In the rows, 128 means zero.
128; 105; 102; 103; 108; 110; 146; 121; 117; 145; 125; 119; 111; 166; 120; 99; 161; 170; 182; 114; 158; 142; 178; 69; 108; 149; 159; 129; 154; 131; 137; 138; 105
Z978
125; 102; 110; 101; 116; 87; 151; 106; 112; 148; 131; 139; 131; 160; 160; 122; 148; 142; 197; 111; 188; 156; 182; 99; 109; 163; 178; 135; 147; 134; 132; 120; 107
Z448
64; 95; 128; 102; 111; 119; 165; 145; 115; 181; 108; 108; 61; 128; 153; 106; 125; 82; 128; 145; 185; 188; 107; 203; 103; 147; 126; 143; 117; 97; 139; 122; 185
Z451
110; 112; 114; 97; 111; 104; 146; 111; 107; 143; 117; 128; 119; 169; 141; 76; 148; 169; 175; 115; 168; 157; 181; 81; 119; 160; 159; 129; 153; 129; 140; 124; 103
Z339
128; 87; 101; 108; 122; 110; 133; 110; 114; 132; 133; 137; 102; 173; 135; 101; 165; 140; 186; 103; 172; 151; 167; 87; 104; 155; 183; 132; 153; 131; 139; 127; 115
Z887
30; 90; 118; 86; 122; 121; 181; 144; 106; 191; 101; 130; 71; 117; 126; 157; 122; 85; 136; 145; 201; 182; 121; 221; 105; 151; 115; 133; 95; 114; 140; 127; 158
Z156
120; 87; 103; 85; 104; 106; 144; 97; 119; 158; 119; 152; 146; 153; 134; 103; 151; 159; 189; 110; 159; 171; 176; 95; 118; 176; 170; 145; 148; 121; 133; 134; 102
Z448
151; 104; 106; 110; 121; 95; 144; 100; 121; 149; 126; 136; 109; 165; 141; 114; 162; 152; 180; 107; 161; 147; 184; 66; 124; 148; 180; 144; 154; 148; 129; 126; 108
Z448
65; 95; 78; 103; 111; 129; 165; 135; 112; 160; 115; 98; 59; 131; 161; 133; 121; 85; 138; 129; 175; 160; 127; 238; 70; 116; 152; 109; 82; 96; 156; 128; 174
Z156
148; 107; 95; 122; 116; 91; 150; 108; 112; 149; 115; 127; 108; 174; 128; 110; 158; 163; 192; 111; 164; 150; 180; 62; 97; 153; 176; 136; 153; 139; 136; 119; 118
Z827
127; 96; 117; 100; 117; 96; 149; 115; 120; 156; 125; 143; 137; 169; 137; 99; 163; 158; 179; 109; 158; 144; 178; 77; 117; 167; 170; 135; 154; 134; 117; 121; 104
Z448
85; 120; 101; 74; 99; 105; 160; 137; 129; 157; 115; 146; 71; 140; 139; 150; 137; 143; 137; 157; 181; 200; 81; 231; 87; 146; 135; 143; 101; 122; 169; 172; 125
Z156
87; 95; 107; 86; 111; 130; 170; 138; 136; 162; 81; 97; 76; 128; 142; 128; 140; 118; 114; 151; 192; 212; 95; 217; 86; 171; 125; 156; 87; 114; 139; 168; 167
Z451
125; 94; 98; 111; 117; 90; 145; 108; 108; 152; 111; 135; 104; 171; 131; 109; 152; 157; 188; 109; 172; 147; 177; 83; 106; 152; 174; 138; 150; 146; 134; 115; 113
Z827
50; 91; 107; 103; 122; 123; 155; 138; 125; 170; 107; 110; 50; 137; 130; 141; 135; 102; 145; 148; 156; 190; 100; 195; 86; 143; 134; 117; 100; 94; 143; 137; 190
Z778
80; 95; 127; 83; 103; 141; 152; 119; 119; 171; 97; 104; 49; 119; 129; 168; 154; 102; 151; 146; 166; 181; 115; 178; 131; 162; 136; 123; 125; 98; 142; 132; 149
Z448
84; 93; 106; 83; 118; 120; 141; 146; 120; 178; 122; 133; 61; 133; 136; 134; 146; 103; 134; 152; 143; 199; 80; 202; 84; 158; 117; 141; 130; 94; 143; 129; 147
Z887
147; 116; 112; 118; 126; 90; 138; 99; 117; 143; 121; 115; 116; 178; 126; 93; 164; 169; 173; 106; 167; 148; 174; 64; 97; 151; 172; 141; 137; 139; 139; 130; 118
Z41
93; 94; 86; 81; 119; 106; 142; 130; 138; 168; 108; 120; 68; 125; 126; 134; 120; 134; 155; 149; 165; 219; 71; 224; 57; 137; 140; 146; 91; 101; 166; 161; 158
Z778
108; 111; 110; 96; 119; 99; 149; 102; 103; 147; 117; 136; 114; 165; 137; 86; 149; 165; 180; 118; 164; 169; 184; 72; 126; 161; 159; 140; 158; 131; 133; 124; 114
Z339
132; 102; 107; 105; 122; 86; 142; 105; 109; 152; 130; 132; 121; 175; 125; 98; 164; 159; 194; 104; 183; 155; 168; 78; 103; 154; 170; 140; 140; 130; 137; 120; 108
Z41
69; 97; 104; 73; 117; 142; 144; 139; 106; 177; 107; 130; 71; 116; 93; 132; 112; 110; 172; 133; 185; 206; 120; 194; 123; 141; 95; 130; 113; 98; 161; 129; 162
Z339
116; 103; 111; 102; 113; 89; 165; 109; 106; 150; 125; 131; 122; 169; 145; 95; 163; 153; 174; 113; 169; 148; 175; 78; 114; 157; 167; 140; 159; 139; 119; 128; 98
Z451
117; 103; 109; 101; 116; 102; 143; 108; 106; 145; 121; 128; 96; 178; 140; 93; 167; 162; 181; 118; 176; 165; 178; 72; 125; 151; 167; 136; 151; 127; 142; 116; 121
Z339
56; 104; 116; 91; 126; 99; 155; 147; 116; 179; 118; 128; 99; 144; 147; 154; 142; 116; 131; 149; 182; 189; 106; 222; 95; 156; 101; 147; 97; 119; 135; 125; 157
Z41
97; 97; 102; 79; 110; 146; 151; 159; 144; 159; 111; 99; 87; 113; 144; 107; 130; 120; 141; 137; 171; 185; 99; 214; 98; 154; 109; 126; 109; 96; 137; 141; 167
Z978
126; 96; 107; 111; 116; 89; 149; 111; 108; 155; 108; 135; 95; 178; 134; 89; 160; 157; 183; 111; 164; 149; 175; 62; 112; 161; 172; 133; 159; 143; 124; 117; 109
Z827
109; 92; 100; 105; 112; 103; 156; 106; 111; 151; 132; 140; 97; 166; 141; 116; 161; 154; 196; 114; 170; 161; 181; 75; 121; 147; 172; 127; 147; 136; 146; 130; 113
Z778
134; 101; 116; 104; 116; 92; 151; 119; 123; 164; 134; 148; 126; 171; 136; 105; 163; 149; 189; 115; 165; 161; 168; 75; 113; 167; 169; 136; 152; 126; 129; 118; 112
Z448
129; 105; 111; 107; 119; 94; 150; 110; 118; 146; 136; 132; 118; 174; 145; 110; 160; 152; 195; 107; 165; 145; 181; 84; 111; 151; 179; 122; 149; 136; 136; 125; 104
Z448
65; 97; 95; 104; 119; 140; 170; 154; 127; 160; 103; 96; 60; 145; 139; 99; 134; 102; 135; 138; 169; 173; 124; 205; 102; 136; 145; 125; 91; 101; 144; 131; 187
Z339
141; 106; 105; 111; 118; 103; 144; 102; 116; 147; 130; 130; 112; 179; 110; 105; 175; 167; 190; 104; 171; 154; 170; 77; 112; 150; 170; 138; 137; 136; 150; 133; 105
Z41
59; 88; 96; 60; 106; 117; 156; 145; 127; 195; 111; 136; 81; 113; 114; 143; 123; 129; 160; 162; 153; 215; 86; 208; 96; 140; 126; 156; 110; 87; 165; 144; 173
Z778
63; 96; 96; 89; 107; 103; 158; 160; 112; 157; 124; 129; 74; 152; 168; 90; 121; 133; 133; 144; 149; 169; 104; 241; 71; 115; 138; 129; 111; 113; 145; 149; 154
Z778
138; 102; 117; 92; 121; 96; 139; 101; 112; 153; 129; 136; 113; 174; 136; 97; 164; 151; 178; 114; 162; 144; 178; 60; 107; 149; 177; 132; 160; 127; 134; 119; 107
Z673
124; 83; 127; 107; 107; 115; 134; 101; 110; 136; 117; 131; 102; 161; 137; 106; 169; 137; 182; 109; 191; 164; 161; 81; 115; 177; 173; 138; 163; 118; 132; 122; 115
Z887
134; 102; 118; 106; 124; 104; 150; 111; 114; 152; 129; 134; 105; 170; 118; 120; 180; 148; 189; 112; 176; 153; 161; 66; 119; 163; 159; 131; 148; 129; 142; 117; 99
Z799
55; 99; 115; 90; 109; 124; 160; 125; 123; 179; 103; 96; 77; 113; 137; 183; 138; 103; 133; 154; 180; 204; 91; 232; 97; 148; 102; 141; 101; 101; 147; 135; 156
Z451
140; 114; 114; 110; 118; 98; 154; 115; 113; 145; 125; 133; 123; 163; 131; 119; 164; 153; 177; 115; 174; 144; 168; 70; 114; 158; 159; 144; 149; 136; 135; 121; 105
Z799
88; 113; 112; 73; 123; 113; 148; 127; 138; 168; 115; 124; 77; 136; 143; 132; 132; 113; 143; 157; 157; 207; 88; 204; 74; 162; 142; 134; 108; 91; 159; 151; 161
Z673
56; 85; 114; 98; 119; 104; 138; 147; 147; 170; 118; 136; 92; 133; 135; 121; 115; 103; 151; 141; 184; 209; 78; 219; 83; 149; 125; 154; 100; 103; 151; 139; 168
Z887
111; 103; 97; 87; 127; 92; 147; 150; 131; 176; 138; 129; 68; 163; 146; 123; 155; 108; 152; 154; 153; 192; 82; 191; 60; 126; 151; 137; 116; 81; 142; 122; 183
Z673
63; 112; 121; 91; 116; 121; 153; 127; 122; 172; 107; 99; 83; 117; 142; 165; 133; 97; 156; 151; 172; 205; 96; 191; 82; 174; 111; 120; 102; 74; 157; 124; 162
Z799
78; 116; 108; 69; 126; 131; 157; 149; 112; 179; 111; 104; 60; 101; 107; 116; 116; 116; 153; 154; 125; 188; 117; 166; 110; 133; 111; 140; 144; 88; 137; 141; 195
Z978
64; 88; 49; 60; 119; 129; 153; 154; 114; 177; 125; 111; 76; 116; 125; 123; 116; 106; 169; 134; 123; 170; 117; 211; 84; 114; 121; 117; 109; 87; 135; 134; 166
Z978
86; 126; 113; 91; 101; 110; 170; 130; 106; 148; 102; 108; 83; 122; 152; 112; 117; 124; 128; 150; 154; 199; 96; 223; 77; 149; 115; 141; 131; 101; 126; 170; 152
Z451
14; 106; 131; 79; 117; 122; 160; 144; 113; 181; 106; 124; 71; 135; 137; 116; 125; 114; 142; 160; 154; 214; 108; 201; 121; 159; 97; 128; 118; 86; 144; 129; 180
Z339
75; 99; 93; 88; 115; 119; 138; 130; 126; 175; 101; 118; 50; 124; 112; 171; 117; 121; 145; 160; 172; 206; 90; 213; 70; 137; 139; 147; 86; 107; 185; 157; 173
Z778
85; 101; 91; 79; 119; 136; 147; 140; 129; 174; 95; 123; 97; 117; 103; 132; 117; 129; 137; 148; 168; 208; 104; 212; 98; 152; 113; 158; 96; 100; 152; 141; 176
Z339
113; 106; 114; 102; 118; 105; 161; 106; 112; 150; 132; 146; 101; 171; 128; 107; 166; 150; 178; 111; 175; 149; 171; 90; 115; 156; 177; 122; 144; 135; 149; 129; 104
Z156
76; 110; 131; 97; 114; 133; 170; 149; 116; 145; 95; 97; 46; 155; 135; 137; 167; 119; 126; 148; 173; 156; 110; 185; 106; 157; 129; 116; 106; 119; 140; 151; 138
Z799
109; 95; 101; 106; 113; 105; 155; 107; 110; 154; 130; 132; 122; 167; 131; 97; 159; 143; 178; 107; 158; 147; 178; 82; 123; 144; 167; 137; 152; 128; 131; 121; 126
Z451
82; 111; 103; 68; 123; 108; 173; 160; 144; 159; 123; 142; 122; 143; 137; 98; 121; 145; 161; 146; 151; 205; 98; 230; 80; 159; 137; 141; 103; 107; 143; 175; 161
Z448
94; 94; 110; 62; 109; 113; 132; 148; 110; 166; 93; 117; 27; 122; 137; 149; 146; 103; 130; 161; 174; 195; 66; 194; 89; 154; 121; 147; 131; 101; 131; 137; 147
Z887
132; 103; 104; 107; 120; 95; 144; 115; 121; 152; 136; 141; 124; 182; 117; 99; 170; 162; 191; 105; 174; 154; 162; 80; 113; 153; 163; 137; 134; 135; 141; 126; 112
Z41
132; 99; 119; 91; 120; 100; 143; 102; 120; 148; 131; 135; 123; 176; 135; 97; 172; 157; 182; 119; 157; 157; 169; 66; 107; 149; 181; 136; 150; 113; 142; 128; 118
Z673
132; 98; 126; 95; 121; 96; 139; 95; 119; 150; 129; 139; 104; 180; 133; 107; 175; 156; 181; 118; 173; 161; 166; 75; 111; 151; 176; 138; 155; 128; 143; 129; 107
Z673
131; 95; 111; 105; 124; 109; 152; 116; 116; 150; 126; 116; 78; 173; 122; 109; 178; 155; 188; 116; 185; 160; 175; 68; 113; 157; 166; 132; 148; 139; 144; 134; 104
Z978
63; 86; 90; 83; 109; 127; 174; 144; 133; 176; 89; 142; 94; 121; 110; 128; 121; 124; 150; 149; 158; 202; 100; 228; 111; 156; 134; 166; 104; 113; 134; 154; 180
Z827
129; 104; 117; 110; 122; 102; 140; 93; 109; 148; 124; 117; 128; 164; 119; 111; 165; 158; 190; 103; 177; 149; 182; 72; 109; 160; 172; 136; 142; 127; 144; 115; 115
Z41
126; 101; 102; 100; 115; 108; 162; 106; 110; 140; 128; 126; 111; 175; 133; 103; 172; 157; 179; 109; 169; 146; 177; 86; 116; 155; 178; 131; 150; 143; 140; 139; 98
Z451
93; 89; 116; 79; 127; 111; 143; 129; 123; 180; 95; 113; 79; 122; 100; 137; 136; 122; 154; 141; 205; 209; 90; 206; 94; 149; 131; 171; 95; 104; 151; 137; 177
Z41
135; 106; 128; 108; 118; 97; 139; 85; 114; 147; 117; 124; 96; 167; 139; 123; 169; 148; 169; 117; 174; 148; 180; 60; 119; 145; 175; 140; 158; 139; 134; 125; 108
Z673
93; 109; 115; 111; 116; 98; 153; 103; 109; 152; 121; 122; 111; 167; 146; 86; 148; 152; 185; 117; 169; 174; 186; 70; 121; 156; 157; 132; 149; 117; 139; 116; 127
Z339
104; 103; 109; 98; 113; 107; 154; 105; 114; 151; 122; 133; 110; 174; 129; 82; 161; 167; 189; 119; 165; 179; 177; 74; 126; 159; 165; 138; 148; 118; 147; 129; 118
Z339
99; 120; 125; 105; 139; 101; 156; 163; 98; 141; 112; 85; 39; 165; 140; 123; 149; 119; 122; 144; 174; 147; 87; 232; 42; 123; 128; 110; 106; 116; 142; 140; 142
Z799
101; 102; 84; 55; 108; 90; 148; 154; 135; 176; 118; 146; 96; 149; 143; 121; 140; 143; 168; 150; 148; 215; 90; 170; 89; 153; 118; 140; 108; 100; 134; 157; 136
Z448
89; 88; 132; 74; 116; 126; 141; 123; 136; 178; 91; 115; 50; 135; 121; 138; 153; 109; 132; 162; 183; 210; 88; 183; 102; 157; 148; 159; 108; 89; 155; 142; 189
Z673
68; 96; 105; 66; 107; 103; 152; 153; 119; 178; 108; 128; 112; 120; 165; 103; 99; 117; 142; 151; 165; 207; 109; 239; 78; 144; 128; 159; 107; 87; 143; 141; 188
Z448
133; 109; 114; 94; 112; 96; 154; 108; 109; 136; 122; 132; 113; 174; 130; 109; 180; 167; 192; 115; 167; 151; 160; 60; 117; 164; 165; 128; 153; 128; 133; 136; 84
Z799
